How the elements are linked:
Gab: y>Mer, k>Led, t>Nis
Gav: y>Dez, k>Rur, t>Seg
Seg: y>Los, k>Gav, t>Vul
Koz: y>Vif, k>Dip, t>Bam
Ber: y>Koz, k>Riv, t>Bil
Vul: y>Led, k>Seg, t>Moz
Bon: y>Bap, k>Lem, t>Pab
Dez: y>Bag, k>Gul, t>Los
Fuv: y>Lup, k>Nis, t>Nef
Riz: y>Bib, k>Fud, t>Vif
Pab: y>Giv, k>Bon, t>Zop
Til: y>Zop, k>Mog, t>Mig
Fas: y>Mit, k>Gam, t>Vil
Kav: y>Mig, k>Mer, t>Lup
Nug: y>Nis, k>Moz, t>Nat
Vif: y>Dak, k>Riz, t>Sos
Zop: y>Nom, k>Pab, t>Nes
Puf: y>Nef, k>Nat, t>Sib
Bib: y>Sot, k>Vil, t>Dak
Mus: y>Ras, k>Bam, t>Zap
Nis: y>Kav, k>Gab, t>Fuv
Vem: y>Fud, k>Pog, t>Dip
Bam: y>Sos, k>Koz, t>Mus
Sos: y>Tef, k>Vif, t>Ras
Led: y>Kug, k>Los, t>Gab
Zap: y>Dev, k>Mus, t>Bap
Mig: y>Nes, k>Til, t>Sog
Pog: y>Gal, k>Lum, t>Vem
Bik: y>Moz, k>Mit, t>Sot
Gam: y>Tuf, k>Vez, t>Fas
Ras: y>Kuv, k>Sos, t>Dev
Riv: y>Dip, k>Nom, t>Ber
Lem: y>Zap, k>Nub, t>Bon
Sib: y>Rur, k>Puf, t>Tuk
Tiz: y>Bil, k>Lub, t>Vir
Mer: y>Til, k>Kug, t>Kav
Sor: y>Tiz, k>Sog, t>Laf
Fud: y>Vil, k>Gal, t>Riz
Dak: y>Sim, k>Bib, t>Tef
Kug: y>Mog, k>Gev, t>Mer
Sil: y>Gam, k>Kov, t>Gal
Bil: y>Bam, k>Ber, t>Nub
Mit: y>Vul, k>Tuf, t>Bik
Vez: y>Tuk, k>Sas, t>Gam
Moz: y>Gab, k>Vul, t>Nug
Mog: y>Pab, k>Fav, t>Til
Ker: y>Lem, k>Vir, t>Fav
Sot: y>Nug, k>Bik, t>Sim
Kov: y>Vez, k>Kuv, t>Sil
Nat: y>Fuv, k>Nug, t>Puf
Gev: y>Fav, k>Bag, t>Kug
Sim: y>Nat, k>Sot, t>Vor
Laf: y>Vir, k>Sor, t>Bag
Lup: y>Sog, k>Kav, t>Bez
Vir: y>Nub, k>Tiz, t>Ker
Tuk: y>Gav, k>Sib, t>Tuf
Bag: y>Ker, k>Laf, t>Gev
Sas: y>Sib, k>Vor, t>Vez
Nub: y>Mus, k>Bil, t>Lem
Giv: y>Pog, k>Bap, t>Nom
Dev: y>Kov, k>Ras, t>Lum
Bap: y>Lum, k>Zap, t>Giv
Nes: y>Riv, k>Zop, t>Lub
Bez: y>Sor, k>Lup, t>Gul
Lub: y>Ber, k>Nes, t>Tiz
Vor: y>Puf, k>Sim, t>Sas
Fav: y>Bon, k>Ker, t>Mog
Nef: y>Bez, k>Fuv, t>Rur
Gal: y>Fas, k>Sil, t>Fud
Dip: y>Riz, k>Vem, t>Koz
Lum: y>Sil, k>Dev, t>Pog
Rur: y>Gul, k>Nef, t>Gav
Sog: y>Lub, k>Mig, t>Sor
Kuv: y>Sas, k>Tef, t>Kov
Tuf: y>Seg, k>Tuk, t>Mit
Los: y>Gev, k>Dez, t>Led
Vil: y>Bik, k>Fas, t>Bib
Nom: y>Vem, k>Giv, t>Riv
Tef: y>Vor, k>Dak, t>Kuv
Gul: y>Laf, k>Bez, t>Dez

The rows follow the links: the fewer symbols apart two elements are, the more alike their rows tend to be.

Each row is also shifted at random along 4 hidden directions that mean nothing.

Rows with their elements:
[   7  -10   37   26   23   37   13   36  -14  -37  101  -18  -11    4  -35  -43  -85  -44   36   16   38   36   73   19  -29   20  -28   27   31    2  -45]; element Vir
[ -10    3   11   23   12   36   -1   18   11  -25   23   -6   -3    3  -34  -28  -31  -39   53   18   19   19   47   34  -16   27  -18   10    6   11  -47]; element Fav
[ -27   24   -3   26    7   31   26   -4   31  -27  -30   42   -2    1  -35   -7   24  -41   73   27   -1  -90   33   32  -57   31  -45    8    4   11  -46]; element Mog
[   2   25   58   11  -15  -13   13    7   -3   13   57  -12   -6    6   16    8  -18  -11   50   17   -3    0   35  -12   -5   16  -12   26   32  -26   33]; element Ras
[  70  -26   10   26   21   14  -15   20  -29  -13   35  -35   -1    8  -43  -23  -46  -11  -10   13   40  101   26   19   23   26   13   -3   14   21  -32]; element Tiz
[ -11  -19  -32  -21    9   43  -37   17   14  -24   16  -27    0   -7    1  -35  -47   -7    3  -24    2   45   12   26   19  -30   11    0  -29   12  -44]; element Dez
[  52   16   24   24   14  -28   27  -11  -28  -19   39   -2   -3    4  -10   20   -8  -36   -1   20    9  -26   29  -37  -21   33  -24   14   47    5   15]; element Zap
[  74   18   29   -1  -30  -16  -30   -2    2   41  -16  -32    9   10   13   20   24   26   39   10  -15   53   -1   -2   47    6   23   -2    5  -14   45]; element Riz
[ 129   22   -1   16    2  -34  -11  -25  -15    7  -26  -23   12    9   -2   37   37  -18    9   16   -6   27    7  -27   28   33   13  -12   19   20   19]; element Mus
[  71   -4   -9   10   25   17    5    6    5  -19    4    6    0   -6  -29  -20  -16  -38   -1    7   17   28   21   24  -16   27    8   -8   -8   20  -47]; element Mig
[  49   24   23   14  -16  -36    7  -17   -5   31  -26    2    5    7    3   31   48    8   18   21   -7   -8   -7  -15   12   27    7   -3   18  -10   40]; element Dev
[  86  -30   10   31   26   -1    3   20  -40  -22   45  -14   -1   10  -46  -17  -47   -6  -26   16   43   59   20    6    1   26   -5    2   27   21  -22]; element Nes
[  94    1  -13   40   15    0   29   -7   -9  -20  -31   29    1    9  -44   18   28  -13   20   36   13  -78    7   -5  -34   26  -46    0   26   21  -15]; element Pab
[ -66    1    2  -34  -13  -16  -12   -6    0   18   10  -11    0   -8   42    1    2   18  -29  -29  -19   25  -22  -16   20  -28   31    0  -18  -17   29]; element Sim
[ -73   29  -13  -42  -32   15  -48   -9   47   28  -53  -20   10   -7   46    2   38   14   43  -24  -48   32  -16   18   45  -22   39  -11  -52  -15   13]; element Mit
[ -61   -1  -42  -20  -12   48  -32    1   44   -7  -58    3    6    0    1  -15   15   13   45  -11  -19  -26  -11   37   10  -34  -12   -9  -44    6  -35]; element Gab
[ -27   10    4  -30  -10  -14   -1   -8    8   13   11   -1   -5   -9   46    9    4    9  -15  -25  -23  -18  -19  -20    2  -28   13    5  -10  -19   29]; element Vor
[-125  -24  -14   38   12  -53   25  -24  -68   -9  -30   10    5   21  -41   40   40   16  -77   25   34   -7  -27  -46   -1   38  -13  -23   43   27   26]; element Nom
[ -79  -16  -11  -17   16   46  -27   24    6  -42   65  -38   -5   -7   -1  -46  -81  -37   11  -22   12   52   42   21    3  -19    0   11  -14    9  -54]; element Lup
[  27    9  -14  -30  -25  -17  -33  -15    9   29  -35  -24    8   -2   40   24   30   32   -4  -18  -32   21  -29  -13   49  -27   25   -8  -22   -9   42]; element Gam
[-147   16  -27    5    3   39  -12   -2   28  -22  -49    9    3    2  -24  -11   23  -39   55    8   -3  -23   21   35  -13   18  -18   -9  -18   23  -51]; element Laf
[ -32   14    1   26    1  -16    2  -13  -23  -16   -1  -19    2   13  -15   22   12  -21   24   22    5   -4   27  -26    7   31  -24    0   38   16    9]; element Giv
[ 124   -5  -18   30   15  -18    7  -15  -28   -9  -25   -8    8   11  -31   28   24   -8   -9   22   12  -11    3  -24    4   28  -20  -11   29   31    2]; element Bil
[  27    2    6   20   -1   15  -53   12  -25  -17   32  -80   10   16  -19   -2  -43  -26   49   15   10  103   57   -6   56   20    2    2   23   23   -4]; element Ber
[-107  -23   -8  -13    1   31    9   17   17   -7   10   23  -10   -6    1  -28  -29   19  -11  -14    5  -37  -15   21  -25  -37  -13    9  -21  -16  -25]; element Nef
[ -10  -13  -43  -23  -12   35  -42    0   35   12  -72    2    8   -2    1   -9   25   34   10  -17  -13   18  -35   40   31  -30   18  -21  -52    8  -24]; element Fuv

The symbols that take the first to the second take the third to the fourth, perhaps in another order. What is the fourth?
Answers are names.
[  -9  -42   -2   33   21  -32  -14    3  -79  -13   32  -46    5   19  -41    7  -34   15  -80   11   47  111   -4  -30   41   26   15  -15   37   32    8]
to [  -3   23   15   16  -12  -24  -22  -13  -12   13  -11  -40   12    8   -2   25   25  -16   30   18   -6   56   21  -18   39   34   15   -8   19   10   30]
as [   7  -22  -44  -18    9   33  -27    2   17  -13  -33   -7    3   -4   -2  -17   -6   12  -17  -20   -8   20  -16   24   17  -27   12  -15  -36   16  -37]
to Bag

[  15   -3  -23  -11   18   44   16   12   33  -39   28   19  -11  -15    5  -31  -42  -29   23  -14   -7  -75   22   13  -47  -30  -39   17  -10    0  -46]
to [ -58  -38   -6   34   15   -5  -11   11  -45   -7   -7  -18    5   18  -56  -10  -13   12  -43   18   46   90   -3   15   22   31   15  -18   13   27  -23]
as [ 104   16   19  -36   -5   32   -6   17   51   11   31   11   -7  -21   38  -31  -31   -9   38  -26  -25   -5   13   34  -13  -31   15   16  -37  -33  -17]
to Kug

[  13  -12  -31   16   24    1    8  -10   -3  -11  -55   25    8    3  -41    2   36  -12  -26   10   18   14  -16   25  -13   30   12  -29  -15   30  -40]
to [ -94  -10   -9   22   30    4   51    1   -7  -33    3   52  -10   -1  -39  -15    0  -31  -28   15   27  -62    5   11  -70   26  -26   -1   11   15  -42]
as [-100   13   25  -34   -8    5   13    8   17   -3   65    4  -12  -13   51  -15  -37   -8    5  -27  -19  -32   12  -12  -24  -32   -1   27   -2  -34   17]
to Sim

[ -25   14   68   10  -12  -16   27   17  -14   10   89   -3  -13    3   16   -4  -42    1   28   11    5  -28   33  -18  -24    1  -24   39   44  -38   38]
to [  47   19   16  -41  -13    3  -15    6   25   11   36  -19   -2  -15   56  -13  -22   -7   10  -32  -31   22    3   -1   17  -34   29   14  -21  -25   16]
as [ -76   30   -9  -29  -37    8  -35  -14   33   20  -39  -19    6   -4   49   19   30   10   60  -16  -48  -26   -1   -4   35  -29    2    2  -21  -20   34]
to Gav

[  16  -14   19   34   17   21   -1   20  -18  -24   51  -20   -6    9  -40  -23  -50  -23   22   21   36   34   46   15   -8   24  -22   14   26   14  -32]
to [  45  -14   -4   19   17   13   -9    9  -11  -13   -1   -7    2    7  -42  -18   -9  -17   -8   15   27   66   13   30    9   29   16  -12   -2   23  -39]
as [   0    0  -26  -10   23   41    4    5   24  -38   15    7   -8  -11   -6  -27  -30  -42   18  -13   -7  -33   26   19  -30  -10  -21    6  -13   15  -56]
to Dez

[  52  -15  -33    0   37    7   25   -2   -5  -33    1   30   -4  -12  -18  -14  -11  -31  -53   -8   12  -23   -9    1  -39    2    1  -12   -8   23  -44]
to [ -69  -26   -3   23   20    6    1   13  -24  -17    4   -3    0    7  -44  -21  -17   -9  -27   12   40   61    9   21   -2   32   10  -13    4   26  -35]
as [ -29    7    3   -2  -30  -25    5  -14   -1   28  -34   13    2    6   22   31   42   44    5    1  -19  -59  -29  -25    9  -17  -17    1    7  -22   55]
to Vor

[  44   23   24  -17  -21    3   -4    3   18    8   36  -12   -6   -2   44    9  -17    6   49  -11  -29  -52   16  -20    1  -32  -25   29   12  -34   36]
to [  46   22   19  -34   -2   -6   35   -1   33    2   44   32  -13  -22   54   -7  -16  -16    2  -27  -31  -77    2  -11  -48  -30   -8   25   -9  -35   15]
as [ 131    5   14  -22  -12  -17   -4   -1    0   13   36  -15   -4   -7   44   12  -17   15  -10  -19  -20  -10   -5  -28   12  -30    5   14    1  -24   40]
to Mit

[  95   38   38    5  -16   -7  -23   -5   10   21   14  -43    8    4   12   14    6  -22   65   15  -17   60   37   -4   37   31   17    6   15   -4   26]
to [  -6   49    2  -31  -46   27  -53   -9   55   25  -32  -40   10   -1   56   20   25    1  116  -11  -61  -25   22    4   47  -32   -9   14  -24  -23   30]
as [ -80   11   14   26   -6  -51   23  -26  -34   14  -28   15    5   10  -14   42   54    4  -21   24   10  -19  -13  -33   -6   41   -2   -9   34    6   40]
to Bib

[  13  -19  -12  -19   18   42   -5   23    8  -39   65   -8  -11  -11    4  -44  -79  -25   -5  -25    6    6   26   15  -17  -32  -11   15  -14    0  -46]
to [   0  -16  -27  -23   11   52  -47   21   14  -27   35  -43   -2   -8    4  -41  -63  -21   11  -21    3   70   28   24   26  -27   11    4  -30   11  -50]
as [ -11    1  -18   32    4  -18  -10  -17  -31   -7  -37  -20   10   18  -29   32   32   -3   -5   24    9   10    3  -24   23   26  -12  -17   26   30   13]
to Nom

[ -60   23   18  -36  -16    9    2    1   29    4   40    2   -7  -17   56  -11  -23  -12   25  -25  -29  -33   14   -4  -13  -30    0   23   -8  -32   16]
to [ -17  -43  -34  -10   19    0   26    3  -13  -10  -17   45   -9   -4  -10  -12   -5   38  -90  -17   18  -35  -54    7  -27  -30    2  -12  -20    4  -22]
as [ -37  -30  -20   31   15   -8   -4   -2  -28   -1  -46    3    8   12  -60    2   24   13  -43   22   37   56  -21   17    9   39   17  -34   -1   32  -23]
to Zap

[  71  -16  -19   36   17  -23   16  -12  -36  -14  -26    3    5   19  -43   26   22    0  -28   26   24  -20   -6  -24   -6   28  -22  -13   30   29    1]
to [ -42    1   -9   33    5  -11   -4  -14  -30  -14  -19  -14    6   14  -34   24   17   -9   11   28   10  -10   16  -23    9   28  -26   -8   33   26    5]
as [ -54    2   38   14  -11  -40    1   -2  -36   25   23  -19    4   12   -5   16   10   13  -22   17   13   63    1  -23   24   33   22   -3   30   -5   45]
to Ras

[ -22  -16  -14   40   11  -15   11  -10  -38  -14  -26    1    5   18  -47   22   20    6  -15   28   24  -16   -1  -17   -2   29  -27  -11   32   28   -3]
to [ -23   11   44   -1  -25   -8   11   10   -1   15   45   -7   -9    4   26    7  -23   18   38    7   -8  -42   17  -20   -6  -17  -25   32   28  -34   43]
as [   2    6   -7  -33  -18  -20  -24  -11    1   23  -17  -15    8   -6   45   14   18   28  -27  -25  -26   24  -32  -17   35  -24   32  -10  -19  -14   35]
to Gul

[  -1  -22  -13  -14    9   27   22   11   21  -14   15   36  -15  -13    4  -30  -30   12  -14  -16   -1  -69  -13   17  -44  -37  -25   12  -19  -12  -31]
to [ -16  -14  -19  -23   -8   42  -30   14   28    7  -15   -5   -2   -6    7  -30  -18   23   13  -19   -8   19  -11   38   18  -34   12   -4  -41   -5  -27]
as [ -13   18  -17  -34  -17    1   -7  -13   43   33  -61   23    5  -12   35    2   51   20    4  -18  -31  -18  -41   22    5  -21   28  -15  -46  -15    9]
to Tuk

